Below is a small trained network, with its code and all its weights. Each question gives an input and a class and asks what happens when units are switched off, that is, made to give their printed mean instead of their output.

import numpy as np


def w(rows, s, z=0):
    codes = np.array(rows[::2]) - 128.0
    scale = np.full(codes.shape[1], s)
    scale[-1] = z or s
    return codes * scale


def norm(h):
    return h / np.sqrt((h * h).mean(-1, keepdims=True) + 1e-5)


def f(y):
    return y / 2 * (1 + np.tanh(0.7978845608 * (y + 0.044715 * y**3)))


def log_softmax(a):
    a = a - a.max(-1, keepdims=True)
    return a - np.log(np.exp(a).sum(-1, keepdims=True))


def net(x, mask):
    res = np.array(x, float).reshape(1, 7) / 4 @ E
    u = 0
    for l in range(3):
        y = f(norm(res) @ A[l][:, :-1].T + A[l][:, -1])
        res = res + np.where(mask[u : u + 5], y, B[l][:, -1]) @ B[l][:, :-1]
        u += 5
    return log_softmax(norm(res)[-1] @ U[:, :-1].T + U[:, -1])


A, B = {}, {}
E = w([
[122,163,114,141,66,148,154],'x0',
[128,124,122,129,126,120,129],'x1',
[134,129,128,120,125,121,127],'x2',
[119,55,49,65,104,191,109],'x3',
[128,95,158,103,137,131,188],'x4',
[4,183,109,33,130,45,133],'x5',
[113,87,194,143,78,63,89],'x6',
],0.019)
A[0] = w([
[154,87,148,99,196,100,76,2],'L0N0',
[129,161,127,138,3,151,158,8],'L0N1',
[135,144,120,151,104,115,20,135],'L0N2',
[125,70,117,101,77,162,86,15],'L0N3',
[143,64,192,92,106,114,187,134],'L0N4',
],0.033,0.0082)
B[0] = w([
[109,84,122,166,254,110,103,201],'L0N0',
[108,83,130,170,245,125,92,215],'L0N1',
[90,150,136,163,66,180,176,248],'L0N2',
[161,72,131,59,115,111,150,216],'L0N3',
[93,161,113,176,67,172,146,247],'L0N4',
],0.03,0.011)
A[1] = w([
[253,95,172,205,99,156,92,2],'L1N0',
[195,205,219,205,139,95,133,80],'L1N1',
[203,181,73,97,182,147,124,7],'L1N2',
[198,198,85,139,166,172,164,59],'L1N3',
[133,128,148,123,95,134,34,32],'L1N4',
],0.032,0.0062)
B[1] = w([
[30,225,116,78,153,36,111,237],'L1N0',
[182,7,91,27,120,159,131,251],'L1N1',
[155,64,148,197,89,43,130,182],'L1N2',
[117,130,166,197,108,170,137,208],'L1N3',
[163,151,79,152,155,168,157,123],'L1N4',
],0.023,0.013)
A[2] = w([
[216,188,165,108,150,137,140,3],'L2N0',
[252,158,156,94,135,93,71,66],'L2N1',
[218,149,117,129,128,159,79,46],'L2N2',
[221,169,189,111,148,133,124,41],'L2N3',
[134,89,148,128,167,118,93,160],'L2N4',
],0.038,0.0049)
B[2] = w([
[140,253,124,45,90,109,178,128],'L2N0',
[170,110,185,60,103,141,109,130],'L2N1',
[126,135,180,35,167,114,96,128],'L2N2',
[52,157,139,68,168,132,69,127],'L2N3',
[209,211,187,139,141,122,104,250],'L2N4',
],0.018,0.014)
U = w([
[112,103,119,177,249,134,87,96],'0',
[187,70,88,39,81,142,111,118],'1',
[41,225,121,73,97,51,99,118],'2',
[134,139,131,158,112,151,124,252],'3',
[106,170,88,171,102,244,176,81],'4',
[100,73,172,211,52,113,105,95],'5',
],0.014,0.011)

Each question gives the input, the list of numbers given to net, and the class t.
The units are the neurons (one row each of A and B). Each row of codes is followed by its name. A weight is (code - 128) times the scale printed after its matrix; where a second scale follows, it is the last column's (A, B and U).
mask holds one flag per neuron, layer by layer. A switched-off neuron (its flag False) gives its mean, the last column of its row in B, instead of its output. The means were averaged over made-up inputs and are rounded, as every weight is.
A unit's drop is (log p(t) with every unit on - log p(t) with that unit switched off) / (log p(t) with every unit on - log p(t) with every unit switched off).
The circuit of an input: a set's keep is (log p(t) with only the set's units on - log p(t) with every unit switched off) / (log p(t) with every unit on - log p(t) with every unit switched off). Starting from the 12 units with the biggest drops (on a tie, the unit counted first), units are removed one at a time, each time the one whose removal leaves the highest keep (on an exact tie, the one counted first), for as long as the keep stays at least 0.8.
circuit, biggest first: the units of the circuit, biggest drop first
k most important neurons: the k neurons with the biggest drops, biggest first
top k neurons in layer l: the k neurons of layer l with the biggest drops, biggest first
input [-5,-3,3,-1,6,-1,-2], class 4: most important neuron => (L0N4)
input [-5,-8,0,1,8,1,2], class 4: top 2 neurons in layer 0 => (L0N4, L0N1)
input [3,5,-1,-5,-6,0,-3], class 4: 3 most important neurons => (L0N2, L1N2, L1N3)
input [-3,5,-6,5,-8,3,-5], class 4: 3 most important neurons => (L1N0, L1N1, L0N2)
input [-1,3,-3,5,5,3,-6], class 5: top 3 neurons in layer 0 => (L0N2, L0N4, L0N3)
input [6,2,8,-3,-6,3,1], class 3: 2 most important neurons => (L0N2, L0N0)
input [-3,-7,-3,8,-4,5,7], class 1: 4 most important neurons => (L0N3, L1N0, L0N4, L1N3)
input [-7,-4,5,6,-4,7,1], class 0: 4 most important neurons => (L0N0, L1N0, L1N1, L0N4)
input [-7,3,-7,-5,8,1,5], class 4: 4 most important neurons => (L0N4, L0N1, L1N2, L1N0)
input [6,-4,5,8,-7,-7,3], class 1: 2 most important neurons => (L0N3, L0N0)
input [0,-7,0,-7,-6,-2,4], class 1: 2 most important neurons => (L1N1, L0N4)
input [-8,8,-1,7,-3,8,3], class 0: 2 most important neurons => (L0N0, L1N0)
input [-4,4,-7,1,8,6,-7], class 4: circuit, biggest first => (L1N0, L0N0)
input [-5,4,-8,-4,-2,2,-3], class 3: circuit, biggest first => (L1N0)
input [4,1,-4,6,6,-4,-7], class 5: top 3 neurons in layer 1 => (L1N2, L1N1, L1N3)
input [8,-6,-3,-2,5,6,7], class 0: top 2 neurons in layer 0 => (L0N1, L0N2)
input [-4,-3,-1,-1,-2,7,-8], class 5: top 2 neurons in layer 0 => (L0N2, L0N4)
input [-1,4,2,5,1,6,-7], class 5: top 3 neurons in layer 1 => (L1N2, L1N0, L1N1)
input [-3,2,0,4,-8,0,-6], class 4: top 2 neurons in layer 1 => (L1N1, L1N2)
input [1,6,2,-5,6,1,4], class 4: circuit, biggest first => (L0N4)
